The same points and some others measured another way (B), then each row and its match in B
B (68 x 30)
[[ 251 -573  154  333   29  -34 -121 -201 -296 -269   26  417  -48 -252
   269 -274 -183  162  342 -170 -239  219  330  424  -58  -76  120  428
   145 -335]
 [-135  111  -29 -186  138  -50 -187  118  162  -81  219  -11   96   73
   150  129   26   39  -38   99 -183   30  180  126   -5   -6  -89  -84
   121   57]
 [-206  208  267 -139 -225 -348 -660  192  -72   76  235 -123   17   95
  -130  368 -246  175   85  252 -143 -157  119  116 -371  110 -245 -373
    62   23]
 [ -56  424 -163   27  216   64  251  105  133   23 -197   20  220    8
    74 -214  327 -158   63  -54  -86   -3   32 -309  111 -239  107   -7
   292   61]
 [ 165 -446   36  389  188   22  108 -258 -136 -346  -93  510 -187 -198
   322 -184 -134  126  383 -224 -154  313  213  386   69   -5   86  334
   100 -400]
 [ 425 -457  -80  362 -422 -168 -123 -158 -444  -82 -674  298   11 -469
   235 -470 -241  -85  355   23 -527  123   12  133  -88  157  398  442
   185 -361]
 [ 356 -358 -287  -44 -300  237 -381   63 -235  -39   65 -146 -350  -59
    93  271 -125 -212 -358  295 -100   94 -460   29 -513   40 -104  380
   -53 -109]
 [   6  201  -47  -24  127   23  191  -79  139  -86 -132  153 -221   75
   112  299   40  -66   36   82   33  -77  -58  102   17  -67  -66 -116
    82 -187]
 [  77  318 -200  282  336  341  408    4   -4  -45 -114   90 -124   51
   -15 -128  401 -219   25 -188  277  116 -276 -436 -118 -447  -28  171
   221  -86]
 [  85 -440  349  183  228 -170   24 -244  -85 -312  150  526   84 -156
   341 -188 -149  302  438 -207 -252   66  718  650  222 -126  134  215
   223 -306]
 [  10  218  -19  -45  116   47  117  -30   98  -38  -18   78 -163  102
    61  276   75  -64  -15   86   65 -112  -44   45  -55 -145  -91  -95
   105 -115]
 [-261  701  179   54   61 -289   83   81   87  129 -283   60  190   50
  -123   -8  140   20  344   -3  -39 -226  143 -265   39 -140    9 -444
   282  -16]
 [ -41   24   19  182 -198   37 -734  235 -307   38  347 -220 -271   74
  -247  267 -146   28  -68  130  140  201 -446 -263 -808  -22 -401  -11
   -44    1]
 [ 429 -181  230  156 -509 -427    8 -126 -449  130 -790  265  534 -532
   177 -757  -70  -62  481   31 -710 -367  569  147  195 -112  708  310
   483 -207]
 [ -54  268  -58   16  290   85  356 -114  229 -142  -91  235 -255  131
   147  316  110  -39   74   -1  118  -35  -30  104  119 -124 -104 -140
    88 -213]
 [  27  251 -419  206  101  226   97  113    5  -36 -269  -25  -93  -43
    63 -146  227 -248  -16  -25  -31  298 -448 -467 -172  -44  -17  144
   118  -32]
 [-165  280  -84  273   37   53 -289  115  -78  -34   53  -17 -320  107
  -148  243  -28   -5  108    7  185  265 -459 -318 -483   24 -343 -155
   -21 -110]
 [   2   68 -257  -52  -66   42 -232  148   20  -40  -53  -90  -29  -17
   123   73   -1 -113  -96  162 -215  162 -220 -114 -193  125  -63   39
    61    9]
 [ 192 -340  272 -349 -310  -82 -750  128 -226   39  622 -208  -53   78
    -8  463 -243  102 -306  368 -113 -302  209  441 -506 -129 -201  102
    41   35]
 [ 479 -777 -227  486 -402   96 -424 -127 -558 -202 -301  222 -347 -396
   205 -263 -343  -64  160   19 -327  457 -373  120 -489  218   98  646
   -41 -401]
 [ 166  370  131  -46  -11   -3  242   23  -88  160 -173  -12  197  -15
   -62 -113  303 -171   23   47   26 -416  164 -191  -22 -497  182   30
   364    1]
 [-178  282 -106  343  101  108 -283  129  -86  -54   99  -10 -374  123
  -178  242  -10   -4  115  -41  273  345 -527 -383 -548  -10 -396 -142
   -38 -119]
 [  88  121   68  -91   32   22   31  -15    6  -12   56   44  -92   64
    41  235   61  -55  -47  116   21 -208   48  103 -102 -217  -44  -12
   153  -95]
 [ 190  453 -320  177 -125   82  405  -35  -52  115 -758   59 -119 -112
   -11  -93  222 -364   76   90  -40 -104 -444 -465  -45 -122  194   18
   204 -175]
 [ 243 -365  -77  333 -142 -167   90 -249 -189 -220 -596  473  -98 -350
   341 -281 -237   15  437  -64 -453  214  120  310  146  236  289  266
   126 -430]
 [-128  145  -55 -143  177    3 -130  117  161  -85  208   -9   80   87
   137  117   74   21  -44   68 -132   56  131   57  -10  -39 -102  -66
   129   58]
 [ 169  -42 -253  -60  -26  115  100  -62   63 -107 -204   94 -260  -18
   214  235  -16 -163 -115  174 -120   27 -213  113  -42   59    0  102
    26 -180]
 [ -22  370  -19  -63   86  -76  321  -87  177  -23 -330  181  -73   34
   121  202   86  -92  118   99  -57 -214   55   58  180  -86   59 -198
   171 -168]
 [  42   42  -17  -23   77   96 -109   52  -10  -56  195    3 -103   69
    48  179   55  -30  -76   69   38    4  -41   28 -210 -164 -126   54
   101  -54]
 [ 211 -471  216  346  115  -75   17 -219 -246 -269  -30  475   32 -253
   269 -357 -109  171  432 -228 -242  156  453  407   71 -149  186  382
   222 -329]
 [ 214 -465  100  273  -43 -163  -45 -231 -200 -243 -234  449  -36 -280
   323 -241 -231  134  403  -92 -376  157  340  455   89   87  208  284
   146 -373]
 [ -66  138 -240  283 -237   15 -512  147 -199    3 -132 -110 -437    9
  -151  293 -197  -86   36  156   53  343 -720 -353 -663  257 -339  -96
  -127 -147]
 [ 493 -740  326  260 -283    0 -547  -11 -672  -49  298   86  196 -325
    46 -489 -121  101  129  -73 -239   -5  385  244 -467 -383  195  700
   274 -123]
 [ -29  380  -30  -30  200    1  333  -27  174  -21 -188  132   50   47
   108   37  217  -93   99   -3  -24 -155  113  -54  177 -222   71 -113
   246  -76]
 [ -20  148 -355  -46 -127  -36 -137  105   79  -37 -335  -33  -67  -64
   168   77  -58 -155  -27  202 -329  164 -292 -115  -73  288    6  -41
    37  -54]
 [ -89  337 -176  -22  174   27  130  100  151  -24 -152   22  129   12
   115  -87  205 -114   44   12 -139   44    3 -195   78  -90   51  -55
   217   27]
 [ 262 -667  -63  547   89  122  -90 -246 -299 -388  -52  482 -362 -249
   299 -192 -238  115  348 -230 -129  533  -52  329 -190   81   -5  503
    -5 -454]
 [ 138  211 -284 -386 -534 -390   14  -43  161   94 -913   27    8 -194
   306  269 -259 -230  -13  543 -712 -338  -74  249  280  547  327 -272
    88 -174]
 [ -73  301 -231  -17  135   22  116   84  150  -39 -208   37   90   -6
   138  -68  159 -125   34   36 -173   91  -64 -175   70   -4   46  -46
   178    3]
 [ 213  305  -50 -156  -66  -47  388  -44   53  108 -466   71  215  -97
   135 -120  241 -229   11  132 -225 -410  178  -34  240 -258  326   36
   342  -57]
 [ 201 -443  111  319   57  -86   30 -227 -192 -271 -156  466  -53 -255
   308 -266 -163  133  403 -169 -280  194  329  408   87   -4  175  322
   157 -359]
 [ -99  201 -329  -14   81   21   -5   73  181  -99 -212   34 -106   11
   179  121   14 -110    0  110 -194  223 -232  -94   -1  200  -58  -87
    35  -63]
 [-281  772  -19  311  306  -32  335   43  124   28 -328  156  -26   91
  -139  -63  280  -59  380 -184  210   59 -168 -510   -4 -224  -86 -348
   228 -100]
 [-125  318 -114  136 -280 -185 -387  136 -104   69 -297  -73 -217  -10
  -127  234 -175  -57  141  194 -120  109 -435 -263 -415  264 -185 -271
   -10 -115]
 [ 125 -230 -387  167  -33  334 -297   -2  -69 -200  130   -8 -740   91
    68  557 -183 -134 -250  172  190  419 -787  -27 -595  203 -423  171
  -256 -252]
 [  35  355   66 -181  -69 -167  148   -8   95   86 -281   53   85   14
    72  150   72  -93   50  187 -162 -373  169   59  115 -124  122 -198
   236  -79]
 [  91  106   35 -410 -192 -251  -12  -17  147   34 -214   32  138  -39
   231  233  -77  -55  -72  337 -415 -408  324  374  213   81  178 -152
   188  -49]
 [ -39  416  203 -422 -243 -507   61    8  176  156 -454   56  422  -82
   161   58  -39  -17  173  314 -538 -604  575  282  398   56  337 -389
   340    1]
 [ 129 -497  233  146   43 -224 -100 -234 -113 -293  -18  471   -3 -210
   357 -110 -276  249  391  -83 -376   96  553  665  168   82  139  202
   138 -345]
 [ 125  478 -267  368 -514  -52 -289  226 -426  295 -680 -243  -54 -190
  -319 -244   71 -335  125  141  -73   43 -752 -864 -629   -2   55   -7
   155  -41]
 [  17  134 -204 -118  139   61  223  -68  239 -127 -163  137 -178   56
   238  283   39 -106  -53  136 -104  -11  -63  154  141   46  -20  -60
    69 -153]
 [  58  150   31 -177  -86 -100  -41  -10   60   11  -79   33  -79   42
    88  312  -43  -47  -34  222 -115 -245   63  191  -37  -37  -16 -125
   117 -105]
 [  35  111  197 -255  -21 -125  -82   -6   64    9  128   35   17   81
    75  313  -20   36  -36  206  -84 -341  285  301  -20 -154  -26 -132
   168  -58]
 [  90   26   84 -217 -167 -103 -214   11  -10   21   44  -24  -90   31
    60  350 -116  -20  -99  271 -140 -259   66  247 -153  -20  -55  -83
    90  -80]
 [-167  715  177  302  273   24  204  130  -77  141  -35   12  196   93
  -275 -244  428  -59  287 -236  306 -110    5 -609 -185 -588  -46 -164
   372   55]
 [  82  298  -61  148  303  262  323   26   -2   -9   36   56    7   72
   -23 -113  390 -164   -5 -140  238  -30  -56 -309  -93 -520   -8  150
   263  -21]
 [  11  294 -132  136  228  161  266   -7   71  -57 -119  106  -93   49
    46    1  234 -135   59  -66  106   52 -145 -226  -34 -248  -31   26
   176  -94]
 [ -74  222 -187  -33  124   44   -9  112  112  -52  -34  -11   65   20
   122    1  126  -86  -21   44 -134  109  -62 -132  -28  -33  -33  -14
   145   27]
 [  62  270  -51  218 -427  -77 -553  260 -411  236 -173 -264  -35  -81
  -313  -59  -17 -142   40  168  -23    7 -477 -555 -709  -67 -108  -16
   122   22]
 [   9  331 -405  327  302  300  454  -58  129 -138 -374  188 -362   37
    90   52  237 -248   75 -115  194  306 -538 -386  -55  -90  -90   49
    57 -226]
 [ 253   29 -132  -36 -369   13 -248   71 -220  120 -219 -143 -148  -77
   -41  160  -46 -208 -160  288 -119 -150 -323 -121 -391  -38   16  113
    89  -83]
 [  31  201  -27  -57   86    9   86    2   78  -22  -50   62   -1   41
    87  109  108  -64   12   66  -51 -116   54   18   -2 -153    5  -39
   173  -67]
 [ -76  575 -224  103  282   78  473   69  164   31 -402   73  252  -22
    77 -329  435 -215  151 -125  -68   -1   -2 -448  224 -275  192  -35
   335   35]
 [ 461   73 -220   89 -279  224   58   97 -346  194 -358 -177  102 -188
   -59 -327  292 -397 -197  121  -83 -186 -309 -461 -330 -411  270  439
   305   15]
 [ 155 -728  533  128  261  -20 -366 -130 -253 -317  819  358   81  -61
   233 -110 -147  400  216 -221  -63   74  807  740 -125 -381  -73  436
   191 -167]
 [   2  158   35  -66  141   72   32   -7   80  -60  156   56 -152  128
    44  308   71  -16  -53   83  106 -103    4   95 -111 -191 -146  -63
   100  -90]
 [   2  334  131   70 -366 -190 -516  243 -313  245  -70 -238  130  -46
  -279  -33   -5  -61   78  181  -81 -181 -155 -377 -529 -135  -57 -127
   200   78]
 [  18  102 -102  -27   99   79   19    0   87  -84   33   57 -185   77
   108  254   34  -58  -51   96    6   21 -109   49  -99  -56 -117  -15
    55 -108]]
Rows of B count from 0, top down.

[-331 -221   -2 -254 -333  -17  336  279 -449 -201  405  133  337  420
   81 -252   59 -454  -60 -160  440  152   12 -110  212 -156  138 -131
   48 -372   88  -88  -61] : 62
[ -57  135  129  -75  -31  -77  169  -69  259    7  158   97  172  121
 -246  -33 -124 -193  -25  -55    8  -33 -236  389  -18  242 -113  542
 -163  179  112   -3  -38] : 15
[-206  -24  -29 -125 -268  -80  206 -153  137 -144  247  121  180 -101
 -298   33 -127  -33 -145   27  261 -220 -426   73  159   31  113  191
  -91  426   98  227  -28] : 22
[ -53   25  220  -11  -68  282 -161   -3 -191  -96 -171  130 -198   53
   54  -88   45  129  -17  -71 -303 -185   83  192   41  171 -144   52
 -154 -242  107 -144  144] : 16
[  30 -163  239  120   90  388  -96  205 -140  -20 -370  214 -235  487
  506   10  383  317 -344 -241 -278  -86  507 -211   64  350 -347  -16
  220 -413 -270 -180  198] : 14
[ -85   19  113   15  -42   59    4 -128  178   54 -117  217  -29   75
   -5   64   98  175 -286  -48  -10 -240  -23   76   25  305  -95  330
   28  168  -89   78   90] : 7
[ 139   15 -115  102 -102   13  349  378  198   21  337 -486  189  121
  -86  125  -67 -298  213 -208  179  442 -251  160 -176 -182 -305 -103
    3  145  -10   29 -309] : 63
[-113  -73   94 -160 -121   72   45  -34 -122  -81  114  196   28  -40
  -48  -17   20  -10  -82  -43  113 -168  -80   34   69  -15  127   37
  -64   92   53   19   31] : 10
[-208   48   53 -185 -210 -115  122 -256  126  -79  215  217  160 -166
 -352  -11 -161  -74 -105   66  191 -283 -406  243  101   92  179  361
 -184  388  176  160    1] : 40
[  -7  -64  -85 -104  -42 -145  233   73  151  215  280   -4  200  -93
  -57  165   79 -149  -90 -104  457   70 -130  -11 -180 -163  166   80
  121  380 -151  145 -196] : 39
[-325 -116    8 -342 -377  -38  180  -26 -376 -251  421  194  217 -100
 -241 -176 -139 -296   43   20  366 -151 -316   54  206 -246  361 -104
 -190   42  272   60  -26] : 57
[-127  177 -106   38 -321  -16   13  192 -283  254  194 -397   38 -288
 -141 -103  -82 -395  345  -48  193  246 -157  467 -359 -318   14 -212
 -178 -303  226  -65 -232] : 49
[ -87 -183   42  122 -226  387  -92  289 -447  -68 -212  -73 -233  182
  389  -41  286  196 -125 -181  -81   -1  312 -218   32  -49 -204 -517
  144 -496 -103  -89   85] : 30
[-238  -37   90 -236 -214  -69  240  -34  -64 -190  317  212  264  162
 -219 -148 -130 -277  -53  -44  211  -93 -256  169  187   67  102  288
 -150   56  185    5    1] : 56
[  53 -192  168  -84   71  241    9   -7   23 -158  -73  300 -112  115
  168  142  176  324 -275 -117  -71 -259   90 -245  162  140  -32   10
   89  239 -168   31  128] : 9
[ 180  148   52   35   -4  132  -41  -13  189   22   78 -235 -134 -383
 -247  172 -156   59  242  -28 -167  -29 -321  354 -210 -106 -115   20
 -246  373  137   48 -116] : 6
[-355  -85 -301  106 -552   73 -239  131 -732  517 -142 -230 -219 -584
  289   -6  358   50  -63    4  554  -57  224 -124 -411 -540  374 -857
  223 -462  -99  150 -124] : 37
[   9  -46 -134 -144 -300  -12  376   68  169 -396  579 -313  225 -280
 -506  130 -364 -187  274  -11  235   62 -777  108  145 -360   37 -187
 -268  690  263  257 -238] : 32
[  62 -184  104   82   19  306    0   64   80 -127 -200  134 -181  178
  256  178  234  424 -327 -154 -135 -199  133 -289  133  198 -223  -88
  167  158 -239   67  123] : 1
[ 170 -226 -225  269  -90  255   46  611 -303  376  -60 -528 -172  -29
  566  253  461   79   15 -303  314  438  407 -376 -435 -480 -165 -882
  427 -285 -424    3 -265] : 13
[-160   94   26 -184 -181  -79  -69 -189 -121  172  153  123   15 -452
 -248   -4  -76 -105   57   74  225 -225 -226  310 -168 -155  338   97
 -187  197  161   79  -48] : 34
[-118 -189  -28   50 -297  357 -189   21 -387 -105 -199    0 -318 -288
  191   92  205  431 -152  -33   -2 -298   48 -286   64 -184   63 -624
   70  -41  -57  129  107] : 2
[ -97  219   -7   29  -70 -243  161  -73  334  363  132  -33  214  -18
 -214   26  -41 -271  -59  -46  248   66 -188  467 -281  184  -59  562
  -38  173    1   65 -155] : 23
[ -41  -87  -14  105 -125  168  -22   10   41   74 -150    9 -131  -51
  127  153  192  295 -246  -85   49 -167   21 -125  -34   71 -103 -108
  131  133 -168  142   29] : 51
[ -51 -122   63  125  -64  165  137  126  129  -49 -123   78    3  418
  219   67  209  171 -349 -184  -16  -34  126 -159  114  312 -321  119
  198  -35 -221   35   72] : 35
[-107  288  124   68 -162   53 -194 -300  149  119 -161   24 -160 -346
 -316  -11 -143  109   27   93 -237 -306 -276  574 -141  246  -92  384
 -309  126  228   56   66] : 31
[-104 -164   76 -208  -60   86  -48   68 -359  122   66  257  -35  -89
  199    3  228   -7 -116  -89  262 -123  218 -134  -83 -188  299 -182
   93  -90  -99  -58   17] : 11
[ 243  290  107  337   80  222 -158   10  402  222 -299 -345 -285 -160
  -82  193  -32  228  112  -87 -463   28 -103  505 -341  276 -533  245
 -157  122    3  -15  -45] : 19
[-164  264  186  -10 -209   95 -113 -298  116 -144  -69   76  -87 -185
 -414 -119 -266   37   60   97 -334 -326 -399  595   73  314 -149  447
 -423   85  372   16  122] : 44
[  36  110  -68  150 -122   75  -64  143  -32  326  -31 -313 -110 -274
   26  107   89  -33  120  -85   80  124   -9  248 -383 -167  -91 -164
    0  -55  -38   15 -161] : 5
[  89  -18  263  237   25  505 -158  238 -122 -148 -411  -49 -328  431
  353  -47  207  291  -97 -222 -588  -10  337   61   59  370 -598  -55
   -1 -524  -54 -248  192] : 36
